Below is a small trained network, with its code and all its weights. Each question gives an input and a target symbol and asks what happens when units are switched off, that is, made to give their printed mean instead of their output.

import numpy as np


def w(rows, s, z=0):
    codes = np.array(rows[::2]) - 128.0
    scale = np.full(codes.shape[1], s)
    scale[-1] = z or s
    return codes * scale


def norm(h):
    return h / np.sqrt((h * h).mean(-1, keepdims=True) + 1e-5)


def f(y):
    return y / 2 * (1 + np.tanh(0.7978845608 * (y + 0.044715 * y**3)))


def softmax(a):
    e = np.exp(a - a.max(-1, keepdims=True))
    return e / e.sum(-1, keepdims=True)


def log_softmax(a):
    a = a - a.max(-1, keepdims=True)
    return a - np.log(np.exp(a).sum(-1, keepdims=True))


def net(x, mask):
    ids = ['βγδεηθξπσφω'.index(c) for c in x.split()]
    T = len(ids)
    res = E[ids] + P[:T]
    r = norm(res)
    for j in range(2):
        rows = slice(2 * j, 2 * j + 2)
        q, k, v = (r @ M[0][rows].T for M in (Q, K, V))
        z = softmax(np.where(np.tri(T) > 0, q @ k.T / 2**0.5, -1e9)) @ v
        o = O[0][rows]
        res = res + np.where(mask[j], z, o[:, -1]) @ o[:, :-1]
    y = f(norm(res) @ A[0][:, :-1].T + A[0][:, -1])
    res = res + np.where(mask[2:10], y, B[0][:, -1]) @ B[0][:, :-1]
    return log_softmax(norm(res)[-1] @ U[:, :-1].T + U[:, -1])


Q, K, V, O, A, B = {}, {}, {}, {}, {}, {}
E = w([
[122,167,116,104,87,110],'β',
[126,133,176,83,97,173],'γ',
[159,170,129,100,125,162],'δ',
[136,147,84,147,147,196],'ε',
[175,127,71,106,112,169],'η',
[136,109,135,120,151,193],'θ',
[105,151,123,111,148,149],'ξ',
[97,70,87,101,119,160],'π',
[156,92,86,64,67,112],'σ',
[249,59,232,148,158,54],'φ',
[123,155,83,121,113,122],'ω',
],0.019)
P = w([
[129,123,161,198,146,19],'0',
[117,98,154,22,116,182],'1',
[112,94,141,39,122,174],'2',
[106,88,141,51,121,176],'3',
[110,118,118,28,124,200],'4',
[86,71,117,20,153,234],'5',
[92,91,105,33,118,254],'6',
],0.0063)
Q[0] = w([
[89,70,105,169,67,129],'head 0',
[30,127,141,255,182,15],'head 0',
[143,103,146,24,106,174],'head 1',
[113,167,138,219,168,77],'head 1',
],0.0099)
K[0] = w([
[101,175,109,159,91,137],'head 0',
[92,164,87,27,120,204],'head 0',
[191,113,187,202,133,8],'head 1',
[93,148,86,2,114,177],'head 1',
],0.0091)
V[0] = w([
[37,254,208,84,150,80],'head 0',
[68,139,11,215,134,45],'head 0',
[234,228,61,59,74,64],'head 1',
[99,23,166,43,59,65],'head 1',
],0.0086)
O[0] = w([
[73,174,217,144,89,173,99],'head 0',
[49,79,138,148,228,81,2],'head 0',
[142,120,85,246,101,135,67],'head 1',
[100,1,140,96,28,108,173],'head 1',
],0.013,0.0043)
A[0] = w([
[168,151,128,36,148,137,3],'neuron 0',
[152,162,123,51,146,156,56],'neuron 1',
[81,227,216,103,114,180,161],'neuron 2',
[82,63,179,246,128,180,160],'neuron 3',
[126,117,103,110,205,26,166],'neuron 4',
[214,106,173,152,156,126,154],'neuron 5',
[204,142,135,124,19,149,58],'neuron 6',
[81,168,199,90,138,130,99],'neuron 7',
],0.012,0.0053)
B[0] = w([
[178,185,133,136,66,51,194],'neuron 0',
[150,162,106,121,95,68,199],'neuron 1',
[80,93,70,143,69,97,255],'neuron 2',
[178,178,159,107,75,18,201],'neuron 3',
[107,76,163,97,155,251,188],'neuron 4',
[194,181,120,109,96,117,143],'neuron 5',
[165,92,182,166,238,186,255],'neuron 6',
[87,127,19,148,120,159,154],'neuron 7',
],0.011,0.0071)
U = w([
[118,148,206,171,54,41,126],'β',
[106,148,237,85,48,240,86],'γ',
[149,221,105,221,91,184,110],'δ',
[133,186,127,98,246,206,148],'ε',
[176,107,1,177,156,146,95],'η',
[171,209,78,35,100,79,109],'θ',
[4,183,94,102,103,175,157],'ξ',
[74,59,112,31,159,138,185],'π',
[142,45,59,160,47,87,51],'σ',
[232,123,213,143,169,121,103],'φ',
[98,133,204,166,198,86,255],'ω',
],0.0085,0.003)

Each question gives the input, a string of symbols that net reads in full, and the target symbol t.
The units are the heads (2 rows each of Q, K, V and O) and the neurons (one row each of A and B). Each row of codes is followed by its name. A weight is (code - 128) times the scale printed after its matrix; where a second scale follows, it is the last column's (O, A, B and U).
mask holds one flag per unit, heads first, then neurons. A switched-off unit (its flag False) gives its mean, the last column of its rows in O or B, instead of its output. The means were averaged over made-up inputs and are rounded, as every weight is.
A unit's drop is (log p(t) with every unit on - log p(t) with that unit switched off) / (log p(t) with every unit on - log p(t) with every unit switched off).
The circuit of an input: a set's keep is (log p(t) with only the set's units on - log p(t) with every unit switched off) / (log p(t) with every unit on - log p(t) with every unit switched off). Starting from all 10 units, units are removed one at a time, each time the one whose removal leaves the highest keep (on an exact tie, the one counted first), for as long as the keep stays at least 0.8.
units of the circuit, in order: the units of the circuit, biggest drop first
most important unit: the unit with the biggest drop
top k neurons: the k neurons with the biggest drops, biggest first
heads that matter: for each layer, one digit per head in row order, 1 if its drop is at least 0.15 and else 0, layers parted by /
drop when u is switched off: that unit's drop, to one decimal
input θ β β η θ γ ε, target θ: most important unit -> head 1
input σ ξ γ, target σ: heads that matter -> 11
input δ γ γ β, target δ: heads that matter -> 01
input π γ γ δ θ, target π: units of the circuit, in order -> [head 0; head 1]
input δ β π, target δ: heads that matter -> 01
input ω π σ, target ω: heads that matter -> 11
input δ θ ω, target δ: heads that matter -> 01
input γ φ ξ θ δ, target φ: units of the circuit, in order -> [neuron 6; neuron 2; head 1]
input θ β π, target θ: heads that matter -> 01
input π θ γ γ θ σ, target π: units of the circuit, in order -> [head 0; neuron 4]
input η ω δ σ δ π, target η: heads that matter -> 11
input γ θ η π θ π, target γ: heads that matter -> 10
input η δ ξ γ, target η: heads that matter -> 11
input γ θ θ ξ δ η π, target γ: top neuron -> [neuron 6]
input π δ ξ η θ π β, target π: heads that matter -> 10
input ε θ ε ε, target ε: heads that matter -> 11
input θ θ ω γ, target θ: heads that matter -> 01
input β β γ β, target β: heads that matter -> 11
input ξ γ σ, target ξ: units of the circuit, in order -> [head 0; neuron 7]
input ξ ξ θ ε π, target ξ: most important unit -> head 0
input δ π ω σ, target δ: drop when head 1 is switched off -> 0.8
input ξ δ γ, target ξ: drop when head 0 is switched off -> 0.6
input γ β γ β β β, target γ: drop when neuron 6 is switched off -> 0.2
